Below is a small trained network, with its code and all its weights. Each question gives an input and a target symbol and asks what happens when units are switched off, that is, made to give their printed mean instead of their output.

import numpy as np


def w(rows, s, z=0):
    codes = np.array(rows[::2]) - 128.0
    scale = np.full(codes.shape[1], s)
    scale[-1] = z or s
    return codes * scale


def norm(h):
    return h / np.sqrt((h * h).mean(-1, keepdims=True) + 1e-5)


def f(y):
    return y / 2 * (1 + np.tanh(0.7978845608 * (y + 0.044715 * y**3)))


def softmax(a):
    e = np.exp(a - a.max(-1, keepdims=True))
    return e / e.sum(-1, keepdims=True)


def log_softmax(a):
    a = a - a.max(-1, keepdims=True)
    return a - np.log(np.exp(a).sum(-1, keepdims=True))


def net(x, mask):
    ids = ['γεζμτω'.index(c) for c in x.split()]
    T = len(ids)
    res = E[ids] + P[:T]
    r = norm(res)
    for j in range(3):
        rows = slice(3 * j, 3 * j + 3)
        q, k, v = (r @ M[0][rows].T for M in (Q, K, V))
        z = softmax(np.where(np.tri(T) > 0, q @ k.T / 3**0.5, -1e9)) @ v
        o = O[0][rows]
        res = res + np.where(mask[j], z, o[:, -1]) @ o[:, :-1]
    y = f(norm(res) @ A[0][:, :-1].T + A[0][:, -1])
    res = res + np.where(mask[3:7], y, B[0][:, -1]) @ B[0][:, :-1]
    return log_softmax(norm(res)[-1] @ U[:, :-1].T + U[:, -1])


Q, K, V, O, A, B = {}, {}, {}, {}, {}, {}
E = w([
[172,162,189,102,208],'γ',
[169,205,206,170,161],'ε',
[131,247,121,35,144],'ζ',
[155,40,88,95,199],'μ',
[4,85,166,150,139],'τ',
[164,156,91,241,100],'ω',
],0.0032)
P = w([
[165,63,199,82,15],'0',
[162,78,173,125,124],'1',
[151,112,138,143,141],'2',
[141,118,110,133,168],'3',
[118,127,80,133,177],'4',
[85,140,44,128,197],'5',
[82,180,42,148,252],'6',
],0.0033)
Q[0] = w([
[173,159,151,170,222],'head 1',
[105,92,63,89,164],'head 1',
[107,208,53,230,233],'head 1',
[87,94,197,74,119],'head 2',
[228,84,159,52,6],'head 2',
[108,48,97,141,32],'head 2',
[188,97,56,130,131],'head 3',
[131,106,163,183,229],'head 3',
[112,119,80,150,255],'head 3',
],0.0081)
K[0] = w([
[88,151,41,134,105],'head 1',
[157,208,158,177,144],'head 1',
[98,151,2,146,184],'head 1',
[124,137,141,190,22],'head 2',
[139,105,253,97,54],'head 2',
[209,182,210,109,96],'head 2',
[35,82,168,140,122],'head 3',
[39,212,38,88,148],'head 3',
[50,170,57,152,197],'head 3',
],0.0076)
V[0] = w([
[102,81,167,97,113],'head 1',
[144,121,209,216,139],'head 1',
[172,208,146,230,87],'head 1',
[2,88,148,71,165],'head 2',
[112,126,174,73,239],'head 2',
[172,240,210,117,151],'head 2',
[134,221,80,89,134],'head 3',
[7,132,152,50,98],'head 3',
[48,120,137,85,167],'head 3',
],0.0051)
O[0] = w([
[138,150,118,87,78,55],'head 1',
[109,239,131,128,153,208],'head 1',
[158,179,150,181,176,254],'head 1',
[90,123,187,202,74,40],'head 2',
[3,146,128,121,69,224],'head 2',
[116,231,45,115,100,163],'head 2',
[195,65,52,121,98,124],'head 3',
[219,205,142,155,68,23],'head 3',
[150,189,98,117,93,105],'head 3',
],0.0056,0.0016)
A[0] = w([
[176,161,62,122,129,92],'neuron 1',
[182,222,59,86,67,17],'neuron 2',
[82,165,68,246,59,214],'neuron 3',
[89,139,81,1,202,252],'neuron 4',
],0.0038,0.0016)
B[0] = w([
[153,122,110,182,120,136],'neuron 1',
[70,55,57,254,84,134],'neuron 2',
[169,125,206,164,81,182],'neuron 3',
[166,128,164,149,185,251],'neuron 4',
],0.0047,0.003)
U = w([
[188,163,205,101,87,252],'γ',
[36,188,87,134,131,103],'ε',
[152,98,3,156,60,138],'ζ',
[190,65,149,54,179,95],'μ',
[80,64,234,151,67,75],'τ',
[167,162,127,184,213,88],'ω',
],0.005,0.0042)

Each question gives the input, a string of symbols that net reads in full, and the target symbol t.
The units are the heads (3 rows each of Q, K, V and O) and the neurons (one row each of A and B). Each row of codes is followed by its name. A weight is (code - 128) times the scale printed after its matrix; where a second scale follows, it is the last column's (O, A, B and U).
mask holds one flag per unit, heads first, then neurons. A switched-off unit (its flag False) gives its mean, the last column of its rows in O or B, instead of its output. The means were averaged over made-up inputs and are rounded, as every weight is.
A unit's drop is (log p(t) with every unit on - log p(t) with that unit switched off) / (log p(t) with every unit on - log p(t) with every unit switched off).
The circuit of an input: a set's keep is (log p(t) with only the set's units on - log p(t) with every unit switched off) / (log p(t) with every unit on - log p(t) with every unit switched off). Starting from all 7 units, units are removed one at a time, each time the one whose removal leaves the highest keep (on an exact tie, the one counted first), for as long as the keep stays at least 0.8.
units of the circuit, in order: the units of the circuit, biggest drop first
most important unit: the unit with the biggest drop
which heads matter: for each layer, one digit per head in row order, 1 if its drop is at least 0.15 and else 0, layers parted by /
drop of u: that unit's drop, to one decimal
input γ γ γ, target ε: which heads matter -> 010
input ε ε ω τ ε ζ τ, target τ: which heads matter -> 110
input ω ω γ τ μ τ, target τ: which heads matter -> 010
input τ τ μ, target γ: which heads matter -> 011
input τ ε μ ε τ γ, target τ: which heads matter -> 110
input ζ ζ ζ ζ, target ζ: units of the circuit, in order -> (head 3; neuron 2)
input ω ζ τ, target ζ: which heads matter -> 111
input ζ ζ γ, target ζ: units of the circuit, in order -> (head 3; head 2; neuron 2)
input ε γ ε, target ε: units of the circuit, in order -> (head 2)
input ζ ω μ γ τ ζ, target τ: units of the circuit, in order -> (head 2; head 1)
input ε γ ζ μ ε, target τ: drop of head 2 -> 1.1
input ω μ τ ζ τ μ, target τ: drop of head 1 -> 0.2
input ε γ ω ζ τ, target ζ: drop of head 1 -> -0.1
input ε μ τ γ ζ γ, target ζ: most important unit -> head 3
input ω γ ζ τ ε μ, target τ: drop of head 1 -> 0.1
